[[113 149 148 106 157 149 147]
 [146 123 122 139 134 123 120]] gives 113

[129 127 102 146 117 157 113] gives 113

[141 151 147 115] gives 141

[106 129 119 141] gives 119

[116 123 124 142 105 130 121] gives 116

[[130 138 131 133 128 141 133]
 [129 152 141 103 132 114 134]] gives 114

[141 139 132 149 126 120 146] gives 126

[[123 138 129 122 129]
 [119 141 147 117 145]
 [128 135 110 144 107]] gives 110

[114 125 133 127 118 146 151] gives 118
---
[[108 142 105 108 109]
 [136 128 116 116 139]
 [143 134 140 121 142]] --> 134

[[144 127 123 132]
 [137 119 126 133]
 [134 100 120 141]] --> 100

[[114 132 144 145  99 156]
 [138 143 102 103 129 113]
 [149 114 129 118 117 101]] --> 114

[[114 148 143 141 107 146 146]
 [138 133 134 138 145 147 110]
 [109 147 114 120 150 110 109]] --> 147

[[105 132 132 123 144 118 126]
 [116 128 136 130 140 149 125]
 [123 126 124 145 125 114  99]] --> 126

[[137 132 105 123]
 [ 99 154 148 126]
 [115 117 150 151]] --> 117

[[115 121 103 121 131]
 [115 111 115 129 129]
 [129 120 135 137 119]] --> 120

[[149 120 121 108 118 150]
 [151 125 119 113 144 141]
 [106 136 135 147 127 108]] --> 136

[[101 147 125 126 136]
 [102 149 125 125 140]
 [136 134 126 125 132]] --> 134

[[116 120 115 124 129 136]
 [114 124 137 126 128 123]
 [107 128 133 104 123 111]] --> 128
---
[[103 102 154 149 135]
 [144 154 115 122 123]
 [134 121 132 126 125]] ⇒ 121

[[127 122 150 129]
 [111 122 136 123]
 [110 131 100 119]] ⇒ 131

[[156 132 137 125 149]
 [113 135 120 112 137]
 [136 143 154 116 124]] ⇒ 143

[[121 130 129 126 132]
 [122 127 123 117 150]
 [118 125 128 114 138]] ⇒ 125

[[149 119 131 149]
 [138 121 128 142]
 [138 121 128 149]] ⇒ 121

[[124 105 102 111 154 145]
 [148 136 134 130 143 110]
 [126 117 111 134 135 127]] ⇒ 117

[[129 107 128 112 120]
 [122 118 126 117 121]
 [127 110 124 111 116]] ⇒ 110

[[126 146 134 141]
 [116 103 130 116]
 [108 118 136 127]] ⇒ 118

[[125 131 126 115 126]
 [126 130 125 121 125]
 [142 121 133 151 122]] ⇒ 121
---
[[144 146 106 139 133]
 [130 128 133 118 117]
 [112 113 138 116 115]]
133

[[115 121 113 134 143 122 157]
 [135 132 149 122 130 129 120]
 [142 136 127 116 112 137 113]]
149

[[153 114 114 153 122 117 112]
 [115 138 138 110 144 137 137]
 [150 128 128 145 139 131 126]]
138

[[135 117 154 109]
 [139 119 123 102]
 [136 149 139 119]]
123

[[148 116 101 157]
 [110 134 134 142]
 [145 115 101 157]]
134

[[128 123 112 156 110]
 [126 106 119 132 120]
 [108 106 126 113 124]]
119

[[121 108 124 152]
 [138 114 107 150]
 [122 149 116 138]]
107

[[106 108 109 142 108 105]
 [134 133 133 112 133 134]
 [116 117 118 140 117 114]]
133
---
[[132 146 109 138 118 128 106]
 [107 113 149 115 131 124 111]
 [148 144 115 139 126 132 146]]: 126

[[154 116 119 119 157 119 115]
 [112 146 144 143 113 144 147]
 [129 137 137 136 130 137 137]]: 130

[[125 116 133 100]
 [118 105 109  98]
 [120 140 136 142]]: 140

[[138 139 154 126 129 116 124]
 [149 122 123 120 120 137 117]
 [115 131 128 128 126 128 136]]: 126

[[131 114 131 116 129 154 121]
 [130 122 131 116 132 147 115]
 [139 129 139 119 132 131 128]]: 132

[[149 140 121 145 122 128 126]
 [124 124 113 134 126 120 117]
 [126 139 137 141 131 113 121]]: 131

[[153 121 124 116 122]
 [133 123 124 140 128]
 [134 122 139 136 122]]: 139
---
115,99,134,140,152,126,103 | 115
104,157,116,132,110,136 | 104
147,147,148,151,148,149,148 | 147
147,150,142,118,111,155 | 147
130,151,128,111 | 130
106,104,142,136,145,129,118 | 106
---
array([146, 104, 138, 131, 157, 107]): 146, 107

array([123, 156, 113, 122, 132]): 123, 132

array([ 99, 133, 107, 137, 150, 114, 145]): 99, 145

array([[119, 140, 120, 107],
       [138, 126, 132, 150]]): 119, 150

array([149, 123, 149, 133, 120, 135]): 149, 135

array([137, 136, 127, 129, 137, 136, 106]): 137, 106

array([[117, 118, 146, 122],
       [108, 144, 131, 139],
       [157, 121, 106, 146]]): 117, 146

array([[156, 133, 128, 109],
       [140, 130, 135, 109]]): 156, 109

array([[123, 114, 101, 139, 130, 118, 125],
       [116, 145, 154, 107, 150, 151, 119]]): 123, 119
---
[108 104 129 145] -> 145, 104

[127 117 108 105] -> 127, 105

[[107 127 134 112]
 [145 152 117 114]
 [111 131 131 111]] -> 152, 107

[[104 133 143 130]
 [125 120 154 125]] -> 154, 104

[103 138 135 121 121] -> 138, 103

[146 126 147 106 141 108] -> 147, 106
---
130,151,137,130,134,131
122,123,116,137,128,119
--> 130

122,112,115,141,127,126,114
126,104,134,141,124,113,135
--> 122

137,126,113,110,135,105,129
107,135,126,145,136,139,133
--> 137

115,115,121,129,116
103,104,147,120,107
--> 115

133,135,130,125,127
155,135,115,131,115
--> 133

109,106,142,133,143
148,114,117,103,133
--> 109

126,116,129,132,121,138,111
128,140,142,125,134,135,149
--> 126

141,126,126,107,135,118,136
136,123,126,117,127,123,130
--> 141
---
Q:
[[155 119 108 112 124 137 153]
 [142 134 114 155 101 101 110]
 [128 121 102 113 137 124 107]]
A: 102

Q:
[[110 148 132 134 109]
 [118 113 144 138 118]
 [129 136 127 101 128]]
A: 127

Q:
[[114 109 114 101 123 126]
 [126 118 131 101 121 130]
 [136 100 109 104 131 125]]
A: 109

Q:
[[107 122 117 125 106 122 129]
 [108 121 117 118 105 121 132]
 [126 127 123 113 126 132 125]]
A: 123

Q:
[[126 103 118 127]
 [146 109 123 114]
 [140 104 120 118]]
A: 120

Q:
[[130 122 131 129 117]
 [107 110 142 133 109]
 [108 114 143 143 104]]
A: 143

Q:
[[135 104 121 115]
 [122 104 112 135]
 [126 148 135 133]]
A: 135
---
[[122 150 126 113 150 106 109]
 [146 150 138 103 142 103 109]] -> 126

[[116 113 151 106]
 [125 125 134 117]
 [137 148 117 148]] -> 134

[[129 120 151 126 134 126 120]
 [111 133 123 128 120 137 121]
 [115 128 121 133 144 137 137]] -> 123

[[117 119 120 151]
 [ 99 142 102 104]
 [103 116 110 123]] -> 102

[[114 149 109 150 134]
 [146 141 140 129 110]
 [114 123 115 105 115]] -> 140

[[156 129 128 147 141 130]
 [135 125 124 129 135 124]
 [108 143 143 103 150 142]] -> 124

[[147 141 155 119]
 [145  99 123 111]
 [130 157 153 133]] -> 123

[[132 112 133 120]
 [132 105 125 107]] -> 133

[[156 117 154 124 115]
 [105 109 141 137 134]
 [114 145 117 101 156]] -> 141

[[133 133 143 141 134]
 [130 129 111 139 128]
 [113 113 157 127 117]] -> 111
---
[[142 105 135 123]
 [111 121 129 139]
 [133 133 130 133]] gives 130

[107 128 124 111 116] gives 111

[132 150 136 114 143 137 153] gives 137

[133 131 129 119 129 150] gives 129

[109 155 115 144] gives 115

[[115 131 122 123 126 146]
 [105 131 158 133 130 102]] gives 130

[147 133 139 116 131 101 115] gives 101
---
[[130, 123, 126, 131, 131], [123, 152, 115, 126, 140], [137, 119, 132, 137, 135]] --> 132
[[148, 133, 122, 120, 134, 126], [107, 118, 134, 139, 117, 131], [111, 118, 133, 137, 118, 128]] --> 137
[[128, 121, 134, 150, 111], [132, 135, 127, 133, 119], [130, 115, 139, 147, 123]] --> 139
[[100, 137, 138, 135, 157, 128], [100, 123, 108, 136, 132, 133], [132, 147, 119, 128, 115, 129]] --> 128
[[122, 128, 130, 126, 134, 133, 129], [101, 128, 130, 123, 127, 137, 145], [122, 128, 130, 126, 128, 133, 129]] --> 128
[[148, 122, 120, 138, 111], [153, 141, 139, 119, 132], [150, 126, 125, 120, 121]] --> 125
[[100, 116, 110, 102], [100, 116, 110, 101], [99, 116, 110, 100]] --> 116
---
[[125 122 145 135 145 121]
 [101 102 150 106 107 148]
 [109 107 157 104 107 154]] 122

[[129 154 118 107 135 129 113]
 [148 124 130 117 146 125 127]
 [112 149 141 111 129 149 144]] 154

[[108 110 134 150]
 [113 127 109 141]
 [120 149 123 150]] 110

[[139 143 149 136 131 140]
 [132 134 146 144 123 145]
 [132 132 124 127 128 121]] 143

[[134 112 124 135]
 [132 143 118 145]
 [151 130 124 124]] 112

[[117 112 148 151 152 118 126]
 [119 130 113 120 150 118 118]
 [149 136 116 130 132 132 143]] 112

[[111 117 115 136 153 123]
 [116 127 147 136 103 109]
 [118 108 113 140 151 108]] 117

[[134 136 137 124 123]
 [146 140 122 122 121]
 [152 155 155 120 119]] 136

[[140 132 125 105]
 [122 143 142 109]
 [142 126 113 118]] 132

[[122 149 115 113 131]
 [117 139 129 150 138]
 [117 147 117 114 120]] 149
